Below are the code and all the weights of a small trained network. Each question names an input and a target symbol and asks about switching units off, where a switched-off unit gives its printed mean instead of its output.

import numpy as np


def w(rows, s, z=0):
    codes = np.array(rows[::2]) - 128.0
    scale = np.full(codes.shape[1], s)
    scale[-1] = z or s
    return codes * scale


def norm(h):
    return h / np.sqrt((h * h).mean(-1, keepdims=True) + 1e-5)


def f(y):
    return y / 2 * (1 + np.tanh(0.7978845608 * (y + 0.044715 * y**3)))


def softmax(a):
    e = np.exp(a - a.max(-1, keepdims=True))
    return e / e.sum(-1, keepdims=True)


def log_softmax(a):
    a = a - a.max(-1, keepdims=True)
    return a - np.log(np.exp(a).sum(-1, keepdims=True))


def net(x, mask):
    ids = ['ΞΦβγζθλμπω'.index(c) for c in x.split()]
    T = len(ids)
    res = E[ids] + P[:T]
    r = norm(res)
    for j in range(3):
        rows = slice(2 * j, 2 * j + 2)
        q, k, v = (r @ M[0][rows].T for M in (Q, K, V))
        z = softmax(np.where(np.tri(T) > 0, q @ k.T / 2**0.5, -1e9)) @ v
        o = O[0][rows]
        res = res + np.where(mask[j], z, o[:, -1]) @ o[:, :-1]
    y = f(norm(res) @ A[0][:, :-1].T + A[0][:, -1])
    res = res + np.where(mask[3:27], y, B[0][:, -1]) @ B[0][:, :-1]
    return log_softmax(norm(res)[-1] @ U[:, :-1].T + U[:, -1])


Q, K, V, O, A, B = {}, {}, {}, {}, {}, {}
E = w([
[115,143,157,156,79,110,100,52,185,57,143,64],'Ξ',
[215,125,167,142,47,137,81,134,195,151,39,204],'Φ',
[129,121,156,165,150,92,187,69,83,206,135,78],'β',
[124,155,145,94,92,153,110,193,76,194,223,155],'γ',
[29,147,104,70,120,158,158,106,104,163,62,148],'ζ',
[142,72,250,93,171,102,75,128,134,146,163,110],'θ',
[132,143,216,151,175,173,103,173,132,107,131,50],'λ',
[46,175,176,113,166,92,107,184,203,180,65,87],'μ',
[119,180,154,70,147,105,81,103,71,84,163,125],'π',
[175,138,193,80,195,218,108,100,135,116,128,118],'ω',
],0.019)
P = w([
[95,56,122,133,192,100,114,126,1,95,109,102],'0',
[102,66,110,125,182,98,92,117,48,134,131,83],'1',
[119,85,111,132,180,103,87,130,102,163,114,82],'2',
[138,109,139,123,146,128,94,120,88,153,119,77],'3',
[150,149,162,118,146,127,108,120,133,167,119,96],'4',
[160,159,159,111,117,142,137,100,120,159,123,92],'5',
[134,188,162,116,97,165,132,114,112,146,117,108],'6',
[126,222,156,120,108,186,128,118,162,170,108,111],'7',
[116,251,166,129,125,194,109,121,163,157,106,141],'8',
],0.009)
Q[0] = w([
[142,76,29,197,137,89,152,183,140,43,106,184],'H0',
[158,158,162,82,117,161,72,167,58,222,82,112],'H0',
[122,85,46,91,111,119,87,172,157,89,113,132],'H1',
[111,141,44,96,179,99,199,211,122,146,123,97],'H1',
[96,144,195,107,116,111,97,1,172,98,66,42],'H2',
[147,107,50,121,185,98,186,147,88,178,180,66],'H2',
],0.0087)
K[0] = w([
[96,115,144,94,254,118,153,111,97,124,131,109],'H0',
[187,176,121,136,28,153,127,126,167,167,140,161],'H0',
[103,164,124,106,111,132,157,152,119,130,148,105],'H1',
[119,135,135,132,136,152,124,163,83,179,151,157],'H1',
[174,139,141,145,80,110,132,95,171,102,86,148],'H2',
[90,162,134,108,162,137,158,114,128,123,131,103],'H2',
],0.015)
V[0] = w([
[82,167,147,87,110,180,146,167,130,204,253,114],'H0',
[157,127,146,136,121,140,141,203,78,169,153,196],'H0',
[119,126,112,159,52,151,127,109,164,97,84,159],'H1',
[141,94,113,143,107,110,95,148,89,138,81,193],'H1',
[124,251,146,121,159,181,87,68,174,180,98,139],'H2',
[58,86,142,89,126,112,177,30,217,59,203,27],'H2',
],0.0069)
O[0] = w([
[163,131,131,114,120,151,63,165,33,253,125,69,68],'H0',
[159,106,119,91,145,149,180,152,183,211,211,140,44],'H0',
[121,186,107,179,102,146,88,110,118,217,96,122,119],'H1',
[205,122,138,148,146,141,77,163,67,120,117,157,70],'H1',
[167,75,118,125,158,123,136,138,79,84,128,193,174],'H2',
[107,121,179,164,88,175,99,128,153,62,134,209,254],'H2',
],0.011,0.0075)
A[0] = w([
[192,131,162,135,138,145,84,76,104,132,114,126,85],'N0',
[108,111,146,108,111,76,133,209,143,120,165,168,88],'N1',
[184,141,160,233,118,124,141,135,186,125,131,105,120],'N2',
[167,119,81,100,169,164,166,103,140,124,165,173,153],'N3',
[125,118,136,148,154,50,109,125,128,158,105,103,109],'N4',
[108,140,149,221,67,133,130,69,166,48,120,178,166],'N5',
[111,104,90,100,88,163,107,145,47,141,95,155,237],'N6',
[118,140,157,157,59,141,129,117,183,80,97,154,29],'N7',
[132,143,76,122,131,107,116,81,91,143,74,140,3],'N8',
[190,133,100,126,70,192,57,212,85,248,139,136,28],'N9',
[123,103,148,195,138,170,122,85,124,81,118,203,61],'N10',
[116,177,153,140,111,87,148,109,97,100,178,84,122],'N11',
[76,152,90,164,136,73,153,173,162,83,107,89,73],'N12',
[141,86,173,139,159,115,173,133,174,112,185,109,20],'N13',
[146,243,72,116,149,134,179,137,123,118,95,80,81],'N14',
[164,52,80,150,87,87,111,89,138,75,47,191,68],'N15',
[91,105,119,108,135,160,154,143,124,92,110,178,93],'N16',
[143,139,80,126,146,78,176,99,111,242,155,92,154],'N17',
[77,93,190,173,123,131,92,179,152,87,137,124,68],'N18',
[145,133,138,143,116,150,120,119,92,224,155,151,93],'N19',
[143,154,139,108,103,156,144,85,177,149,206,133,121],'N20',
[153,40,165,129,142,150,102,90,155,127,142,226,132],'N21',
[94,129,132,149,120,121,71,98,81,177,63,90,19],'N22',
[93,153,107,70,151,106,98,168,70,143,160,119,127],'N23',
],0.012,0.0028)
B[0] = w([
[81,109,80,80,164,127,215,132,171,100,190,146,141],'N0',
[153,180,80,207,132,140,155,232,196,78,113,159,133],'N1',
[96,181,178,90,77,141,62,168,30,160,115,148,153],'N2',
[166,139,150,115,130,223,131,174,41,111,99,122,145],'N3',
[109,128,109,186,92,167,220,161,70,101,104,196,137],'N4',
[176,198,241,168,48,199,77,119,180,118,84,146,254],'N5',
[111,113,150,186,149,33,30,123,182,108,105,72,142],'N6',
[146,184,159,132,38,161,109,36,142,156,101,181,201],'N7',
[130,162,89,77,138,169,68,138,121,68,75,58,132],'N8',
[202,24,206,106,122,131,33,219,60,230,229,89,160],'N9',
[39,224,189,148,60,161,53,50,177,203,115,192,203],'N10',
[179,170,120,56,180,90,103,142,111,148,69,162,154],'N11',
[188,73,114,104,68,170,100,128,33,118,198,153,153],'N12',
[137,72,92,156,102,86,149,110,124,181,120,100,141],'N13',
[149,166,181,67,82,137,8,199,163,123,169,102,151],'N14',
[166,110,134,61,169,173,99,206,102,198,29,73,182],'N15',
[107,160,120,154,81,204,89,112,82,106,197,89,158],'N16',
[51,135,186,201,113,141,111,84,196,165,87,175,169],'N17',
[149,204,117,163,146,176,134,99,185,121,98,127,193],'N18',
[181,92,195,90,100,98,124,218,91,172,170,102,145],'N19',
[90,234,134,200,204,100,120,195,34,148,85,135,139],'N20',
[106,146,42,70,2,97,151,133,153,161,110,117,170],'N21',
[68,142,27,156,160,93,200,228,85,73,193,74,132],'N22',
[162,202,108,134,98,144,91,130,159,161,144,196,153],'N23',
],0.0076,0.02)
U = w([
[25,172,80,160,128,62,72,166,139,143,135,51,120],'Ξ',
[186,94,104,90,124,105,109,198,126,158,2,164,11],'Φ',
[116,136,186,200,83,133,44,104,208,145,98,194,143],'β',
[157,167,83,207,99,137,179,233,101,105,155,182,120],'γ',
[87,107,119,56,104,188,169,134,110,127,178,129,93],'ζ',
[101,110,174,162,141,40,183,104,85,152,114,143,246],'θ',
[177,73,176,154,101,110,50,189,102,196,200,113,181],'λ',
[139,98,124,120,71,65,145,206,252,113,172,137,142],'μ',
[173,162,124,71,172,41,87,115,121,106,170,223,104],'π',
[178,129,173,169,215,161,127,131,181,115,125,54,8],'ω',
],0.0063,0.0014)

Each question gives the input, a string of symbols that net reads in full, and the target symbol t.
The units are the heads (2 rows each of Q, K, V and O) and the neurons (one row each of A and B). Each row of codes is followed by its name. A weight is (code - 128) times the scale printed after its matrix; where a second scale follows, it is the last column's (O, A, B and U).
mask holds one flag per unit, heads first, then neurons. A switched-off unit (its flag False) gives its mean, the last column of its rows in O or B, instead of its output. The means were averaged over made-up inputs and are rounded, as every weight is.
A unit's drop is (log p(t) with every unit on - log p(t) with that unit switched off) / (log p(t) with every unit on - log p(t) with every unit switched off).
The circuit of an input: a set's keep is (log p(t) with only the set's units on - log p(t) with every unit switched off) / (log p(t) with every unit on - log p(t) with every unit switched off). Starting from the 12 units with the biggest drops (on a tie, the unit counted first), units are removed one at a time, each time the one whose removal leaves the highest keep (on an exact tie, the one counted first), for as long as the keep stays at least 0.8.
units of the circuit, in order: the units of the circuit, biggest drop first
k most important neurons: the k neurons with the biggest drops, biggest first
which heads matter: for each layer, one digit per head in row order, 1 if its drop is at least 0.15 and else 0, layers parted by /
drop when u is switched off: that unit's drop, to one decimal
input μ π ζ Φ θ λ, target λ: units of the circuit, in order	(H2; N14; N5; N18)
input γ π π ζ γ π π ζ, target λ: which heads matter	100
input Φ Ξ θ π θ ω, target ω: units of the circuit, in order	(H2; H0; N10; N7)
input Ξ Ξ ζ ω Φ γ λ Ξ γ, target γ: which heads matter	101
input ω λ ω Ξ Φ λ Ξ Ξ γ, target γ: which heads matter	101
input ω β ζ ζ ζ Ξ ζ γ λ, target λ: units of the circuit, in order	(H0; N9)
input Φ ω Ξ, target Ξ: which heads matter	001
input β Ξ β Φ Ξ Ξ ζ μ, target μ: which heads matter	101
input ζ λ ω λ ω ω ζ, target Ξ: units of the circuit, in order	(H0; N6; N5; N22)
input π ζ π μ, target γ: which heads matter	000
input θ θ γ ζ Ξ π γ γ μ, target λ: which heads matter	100
input π λ λ λ Φ λ θ, target θ: which heads matter	101
input Ξ ω λ λ λ Φ, target Φ: which heads matter	001
input Φ π π, target π: which heads matter	101
input β Ξ λ λ β θ Ξ Φ π, target π: which heads matter	001
input ω ω μ Ξ π γ ω μ π, target λ: units of the circuit, in order	(H0; N9)
input ω λ λ β λ θ λ μ, target γ: 2 most important neurons	(N10; N5)
input ω ζ θ, target μ: most important neuron	(N5)
input Ξ θ Φ Ξ λ β ζ ζ, target ζ: which heads matter	101
input ζ ζ λ, target ω: 2 most important neurons	(N10; N5)
input Ξ ω π Φ, target Φ: drop when N9 is switched off	0.0
input ω λ γ π π, target λ: drop when H0 is switched off	1.4
input β Ξ Φ ζ Ξ π Ξ θ, target θ: drop when N5 is switched off	0.3
